118 108 127 139 128 96
69 114 115 162 112 84
|
96 128 139 127 108 118
84 112 162 115 114 69

147 57 129
148 64 125
141 143 77
144 56 129
155 62 126
|
129 57 147
125 64 148
77 143 141
129 56 144
126 62 155

97 108 75 56 33 74 120 90
105 105 110 102 84 85 89 86
107 110 110 101 84 79 88 83
87 86 109 97 99 110 109 99
86 84 102 87 97 121 114 115
103 105 106 100 90 89 94 88
96 97 107 97 94 98 101 96
106 109 106 101 87 79 90 82
103 105 111 99 87 88 93 86
85 80 108 90 100 123 114 112
109 111 108 103 90 82 89 83
98 98 108 95 94 97 101 95
|
90 120 74 33 56 75 108 97
86 89 85 84 102 110 105 105
83 88 79 84 101 110 110 107
99 109 110 99 97 109 86 87
115 114 121 97 87 102 84 86
88 94 89 90 100 106 105 103
96 101 98 94 97 107 97 96
82 90 79 87 101 106 109 106
86 93 88 87 99 111 105 103
112 114 123 100 90 108 80 85
83 89 82 90 103 108 111 109
95 101 97 94 95 108 98 98

95 67 121 133
90 116 79 101
106 143 73 76
122 104 40 158
82 70 78 81
84 79 112 62
82 99 107 127
106 141 84 65
92 94 147 112
114 94 126 101
|
133 121 67 95
101 79 116 90
76 73 143 106
158 40 104 122
81 78 70 82
62 112 79 84
127 107 99 82
65 84 141 106
112 147 94 92
101 126 94 114

127 134 34 52 110 103 111 102
111 144 51 47 108 102 94 107
118 149 49 51 99 97 112 106
129 147 37 54 112 98 96 100
112 134 40 61 113 103 112 108
128 157 46 44 94 99 122 111
119 144 51 60 101 86 102 111
114 156 41 44 116 99 88 110
136 142 31 41 95 95 120 125
116 137 51 51 102 103 99 103
|
102 111 103 110 52 34 134 127
107 94 102 108 47 51 144 111
106 112 97 99 51 49 149 118
100 96 98 112 54 37 147 129
108 112 103 113 61 40 134 112
111 122 99 94 44 46 157 128
111 102 86 101 60 51 144 119
110 88 99 116 44 41 156 114
125 120 95 95 41 31 142 136
103 99 103 102 51 51 137 116

131 113 103 130 125 123 125 123 134 129 129 127 121 135 132 123
108 116 106 159 98 102 110 109 150 114 97 105 154 107 164 163
120 122 107 151 109 115 123 120 148 121 110 115 147 117 149 153
108 91 97 79 118 104 99 99 83 104 123 106 76 107 78 78
|
123 132 135 121 127 129 129 134 123 125 123 125 130 103 113 131
163 164 107 154 105 97 114 150 109 110 102 98 159 106 116 108
153 149 117 147 115 110 121 148 120 123 115 109 151 107 122 120
78 78 107 76 106 123 104 83 99 99 104 118 79 97 91 108

106 127 97
107 118 95
108 79 111
103 164 98
102 82 106
100 82 82
86 116 98
117 82 86
78 118 96
116 118 117
|
97 127 106
95 118 107
111 79 108
98 164 103
106 82 102
82 82 100
98 116 86
86 82 117
96 118 78
117 118 116
